Below is a small trained network, with its code and all its weights. Each question gives an input and a class and asks what happens when units are switched off, that is, made to give their printed mean instead of their output.

import numpy as np


def w(rows, s, z=0):
    codes = np.array(rows[::2]) - 128.0
    scale = np.full(codes.shape[1], s)
    scale[-1] = z or s
    return codes * scale


def norm(h):
    return h / np.sqrt((h * h).mean(-1, keepdims=True) + 1e-5)


def f(y):
    return np.maximum(y, 0)


def log_softmax(a):
    a = a - a.max(-1, keepdims=True)
    return a - np.log(np.exp(a).sum(-1, keepdims=True))


def net(x, mask):
    res = np.array(x, float).reshape(1, 3) / 4 @ E
    u = 0
    for l in range(3):
        y = f(norm(res) @ A[l][:, :-1].T + A[l][:, -1])
        res = res + np.where(mask[u : u + 7], y, B[l][:, -1]) @ B[l][:, :-1]
        u += 7
    return log_softmax(norm(res)[-1] @ U[:, :-1].T + U[:, -1])


A, B = {}, {}
E = w([
[125,94,1],'x0',
[210,253,122],'x1',
[75,153,154],'x2',
],0.0079)
A[0] = w([
[133,76,74,45],'0.n0',
[63,196,158,140],'0.n1',
[249,135,112,47],'0.n2',
[132,129,128,95],'0.n3',
[117,67,152,92],'0.n4',
[53,118,135,3],'0.n5',
[181,92,225,98],'0.n6',
],0.013,0.0057)
B[0] = w([
[201,70,105,190],'0.n0',
[20,98,202,233],'0.n1',
[95,222,32,212],'0.n2',
[183,89,201,128],'0.n3',
[2,132,126,204],'0.n4',
[95,79,56,155],'0.n5',
[240,19,130,254],'0.n6',
],0.005,0.0045)
A[1] = w([
[127,154,253,8],'1.n0',
[141,127,66,91],'1.n1',
[169,121,216,1],'1.n2',
[175,79,101,31],'1.n3',
[134,116,199,131],'1.n4',
[141,124,126,58],'1.n5',
[192,189,80,22],'1.n6',
],0.013,0.0047)
B[1] = w([
[174,110,124,253],'1.n0',
[197,64,116,202],'1.n1',
[144,123,139,201],'1.n2',
[139,133,174,171],'1.n3',
[159,138,115,243],'1.n4',
[148,126,129,128],'1.n5',
[114,255,25,220],'1.n6',
],0.011,0.004)
A[2] = w([
[117,84,182,114],'2.n0',
[128,164,101,171],'2.n1',
[141,165,39,255],'2.n2',
[8,131,144,116],'2.n3',
[85,190,172,170],'2.n4',
[188,124,119,175],'2.n5',
[84,65,116,191],'2.n6',
],0.016,0.0046)
B[2] = w([
[132,146,68,197],'2.n0',
[110,149,91,177],'2.n1',
[191,54,41,254],'2.n2',
[74,254,85,190],'2.n3',
[177,103,95,173],'2.n4',
[134,193,184,208],'2.n5',
[81,45,207,236],'2.n6',
],0.014,0.008)
U = w([
[92,199,102,93],'0',
[194,156,50,177],'1',
[116,142,140,2],'2',
[188,184,193,163],'3',
[5,126,151,129],'4',
[120,32,152,220],'5',
],0.028,0.0093)

Each question gives the input, the list of numbers given to net, and the class t.
The units are the neurons (one row each of A and B). Each row of codes is followed by its name. A weight is (code - 128) times the scale printed after its matrix; where a second scale follows, it is the last column's (A, B and U).
mask holds one flag per neuron, layer by layer. A switched-off neuron (its flag False) gives its mean, the last column of its row in B, instead of its output. The means were averaged over made-up inputs and are rounded, as every weight is.
A unit's drop is (log p(t) with every unit on - log p(t) with that unit switched off) / (log p(t) with every unit on - log p(t) with every unit switched off).
The circuit of an input: a set's keep is (log p(t) with only the set's units on - log p(t) with every unit switched off) / (log p(t) with every unit on - log p(t) with every unit switched off). Starting from the 12 units with the biggest drops (on a tie, the unit counted first), units are removed one at a time, each time the one whose removal leaves the highest keep (on an exact tie, the one counted first), for as long as the keep stays at least 0.8.
units of the circuit, in order: the units of the circuit, biggest drop first
unit that matters most: the unit with the biggest drop
top k neurons: the k neurons with the biggest drops, biggest first
top k neurons in layer l: the k neurons of layer l with the biggest drops, biggest first
drop of u: that unit's drop, to one decimal
input [0,-7,-6], class 4: top 2 neurons : 0.n4; 2.n2
input [-4,3,4], class 3: units of the circuit, in order : 2.n2
input [5,0,5], class 5: units of the circuit, in order : 1.n6; 2.n6
input [-2,-6,8], class 4: units of the circuit, in order : 2.n3; 2.n6
input [7,0,3], class 5: top 3 neurons : 1.n6; 0.n2; 2.n3
input [2,0,2], class 5: top 3 neurons : 1.n6; 0.n2; 0.n6
input [-2,-1,-7], class 3: top 3 neurons : 0.n6; 1.n3; 2.n5
input [-1,-2,-7], class 5: top 2 neurons : 2.n3; 0.n4
input [-5,-2,-7], class 3: top 3 neurons : 2.n2; 2.n5; 2.n6
input [2,-7,-5], class 4: top 2 neurons in layer 0 : 0.n4; 0.n6
input [3,-3,8], class 4: top 2 neurons : 2.n3; 2.n6
input [-6,-1,0], class 3: top 2 neurons : 2.n2; 2.n6
input [0,-6,6], class 4: top 2 neurons : 2.n3; 2.n6
input [-4,2,-3], class 3: top 2 neurons : 0.n6; 2.n5
input [-2,1,0], class 3: unit that matters most : 2.n2
input [-2,-2,4], class 4: top 2 neurons in layer 2 : 2.n3; 2.n6
input [1,-4,-1], class 4: top 2 neurons in layer 2 : 2.n3; 2.n2
input [-4,1,-1], class 3: drop of 2.n2 : 0.1
input [1,-8,7], class 4: drop of 2.n3 : 0.2
input [-6,1,-8], class 3: unit that matters most : 0.n6
input [4,-8,6], class 4: drop of 2.n3 : 0.4
input [1,1,7], class 0: top 2 neurons in layer 2 : 2.n3; 2.n4
